In the rows, zero is written as 128.
Each row has a class, written after it, and each block has its own classes.
[141 142 128 134 141 138 114 115 142 151 125 140 113 119 142 107 120 252
 134 115 138 112 144 127 142 105 170 132 172] | A
[112 142 121 136 138 116 125 130 134 137 115 132 108 242 121 156 126 180
 146 130 132 180 134 121 131 106 159 124 108] | L
[157 123 127 119 139 102 125 140 141 135 140 138 129 149 109 151 131 170
 157 129 123 157 131 143 129 140 163 124 146] | A
[123 134 127 123 124 117 134 131 146 145 120 139 110 204  85 148 134 186
 142 119 123 157 143 141 137 108 219 125 129] | A
[153 132 114 119 132 114 139 118 152 155 129 145  72 206 136 120 146 165
 130 108 125 156 140 141 145  89 227 124 145] | A
[131 142  92 162 157  97 114 145 131 121 131  93 160  92 160 133 109  80
 152 142 128 158 123 100 116 154 159 123 101] | A
[126 122 127 119 141  98 121 135 125 125 148 116 115 206 106 154 137 169
 137 140 121 200 119 130 127 116 128 129 128] | L
[143 141 132 105 122 113 132 115 136 137 164 119  65 238 114 115 134 216
 135 134 131 180 122 137 132  84  91 130 126] | L
[101 128 135 130 135 132 114 135 133 146 108 158 139 185 115 170 125 190
 140 123 129 118 143 124 143 112 170 129 135] | L
[156 126 109 140 143 100 123 145 147 128 123 119 176 120 138 147 120 130
 159 123 126 163 128 109 121 133 207 124 117] | A
[110 133 133  99 104 112 142 131 125 161 142 144  69 200 132 141 133 211
 134 122 123 140 140 156 139 109 228 131 159] | L

A new block, with new classes.
[142 135 137 122 112 121 132 128 130 127 115 115 116 123 118 111 132 126
 127 133 133 129 132 132 125 129 122 140 125] | E
[168  89  92 204 143 134 105 140  61 181 120 106 119 112 126  74  52 111
 160 148 103 102 119 138 141 139  94 143 173] | M
[130 126 135 144 110 135 114 117 105 127 139 133 127 131 129 116 136 130
 132 128 128 120 130 133 115  53 132 144 104] | M
[108 154 107 154 148 111 143 131 126 152 133 114 116 129 123 159 128 117
 139 139 138 107 129 134 105 132 106 150 191] | E
[131 127 118 147 108 123 124 126 105 132 124 128 131 124 125 128 132 129
 141 132 129 121 125 120 126 122 124 149 140] | M
[113 115 118 146 121 132 121 126 106 141 144 146 142 125 134 107 103 114
 140 125 124 112 140 125 116 129 122 142 133] | M
[164 123 137 146 122 125 120 122 111 144 123 119 143 128 128 111  95 109
 132 131 111 134 131 138 125 144 105 142 124] | M
[146  96 115 153 136 139 113 129  97 137 126 128 136 120 135  90  96 130
 139 123 128 135 129 136 122 112 112 123 123] | M
[126 167 134 137 111 153 115 127 113 145 114 116 148 128 125 140 160 109
 127 124 130 118 124 127 134 134 104 133 158] | E
[145  90 134 135 121 121 127 130 121 136 133 135 140 119 128 101 105 120
 131 131 122 126 123 132 131 120 109 136 117] | M
[111 147 149 125 105  98 120 102 150 107 152 147 125 133 113 154 167 138
 126 118 125 115 130 127 121 105 148 162  78] | E
[151 151 120 154 122 124 129 130 111 137 114 116 136 131 130 124 135 112
 130 125 117 123 125 122 135 139 113 154 139] | E
[114 164 132 131 107 116 128 129 130 126 136 134 143 136 122 148 175 132
 132 136 128 115 126 123 106 115 124 149 136] | E
[123 150 147 107  90 122 128 121 157 131 137 150 153 138 131 136 204 133
 126 121 137 130 126 126 127 103 141 145  88] | M
[151 119 119 163 107 135 117 125  87 177 119  98 109 121 123 115 114 117
 126 120 129 124 126 128 133 127 107 140 158] | M
[109  91  82 204 187 142 146 173  90 190 113 114 140  94 140 120  52  90
 172 168 102 101 140 125 127 171  90 105 204] | E
[118 137 128 136 137 112 121 123 116 127 136 129 110 131 117 153 143 125
 131 148 131 121 127 127 128 120 127 146 141] | E
[142 120 143 115 102 140 121 101 121 108 165 150 136 141 129 118 155 145
 131 115 128 124 132 128 123 102 142 151  82] | M
[117 139 114 162 123 126 125 117  99 136 135 118  93 134 124 135 120 128
 132 137 131  97 135 129 118 114 129 166 168] | E
[130 143 126 144 124  89 132 117 133 135 125 127 115 129 107 148 134 123
 139 143 140 113 132 139 127 130 122 161 149] | E
[121 127 130 132 133  97 133 124 141 125 123 143 114 126 109 131 131 139
 120 139 135 111 145 132 122 122 132 134 121] | E
[149 128 136 134 124 117 124 113 134 125 117 154 132 137 132 121 131 118
 134 128 120 134 123 131 135 128 134 131  93] | M
[128 110 117 152 117 121 126 106 117 123 120 122 110 133 124 120 118 121
 128 123 131 135 117 134 133 117 129 148 120] | M
[145 143 140 117 114 135 130 113 124 123 117 135 128 139 124 131 144 123
 123 136 137 139 118 132 116 126 124 131 120] | M
[ 76 134 120 113 135 115 151 160 176 138 119 133 136 132 129 154 119 126
 130 140 135 128 127 130 134 145 125 109 151] | E
[100 114 120 140 149 138 133 141 117 131 137 113 106 128 121 141 118 139
 129 130 127  99 127 133 122 116 132 127 178] | E
[123 145 123 141 128 108 131 122 127 135 122 141 139 127 122 144 132 117
 141 147 127 120 126 132 130 131 124 144 146] | E
[138 115 114 152 139  86 171 124 148 126 115 120 113 123 121 136  93 119
 148 142 125 121 138 131 135 141 130 139 125] | E
[132 146 139 138 107 107 128 102 129 120 133 135 121 128 117 130 153 126
 124 134 126 124 125 128 133 121 146 162 115] | E
[115 134 102 145 139  89 136 127 153 125 116 155 122 125 118 150 138 131
 143 153 126 119 137 128 130 127 132 144 119] | E
[123 122 113 127 151 122 137 140 152 126 122 120 111 131 113 141 121 134
 125 133 134 138 130 125 132 118 136 126 153] | E
[130 122 144 128 100 137 117 106 106 110 152 139 117 134 120 114 151 136
 124 121 135 124 129 125 126  98 144 137 111] | M
[120 132 117 157 128  90 130 122 126 136 121 139 127 131 137 136 118 117
 149 153 127 133 136 128 141 126 113 155 138] | E
[160  97 122 204 132 136 123 129 109 127 123 120 121 122 128 109 102 124
 121 118 120 146 118 128 131 128 122 123 146] | M
[128 102 101 175 126 143 118 127  93 157 129 118 118 128 145 109  68 118
 143 138 122 101 133 129 125 120 108 136 149] | M
[130 161 135 182 100 147 114 127  76 150 146 138 162 141 135 122 145 129
 133 129 115 109 119 131 108 113 121 140 125] | M
[141 149 122 153 120 112 125 130 106 150 126 125 148 131 128 137 146 109
 139 146 119  99 122 127 114 137 115 159 134] | M
[121 142  96 155 156 122 135 151 118 168 118 123 160 114 125 127  86 102
 157 161 108 105 132 130 130 162 105 121 166] | E
[155 116 124 163 128 141 119 130 102 153 123 138 147 132 137 103  97 106
 136 150 106 134 125 131 117 144 112 130 126] | M
[136 160 113 147 131  95 150 135 129 125 122  97 111 119 108 157 136 121
 134 150 129 120 127 132 137 137 116 154 165] | E
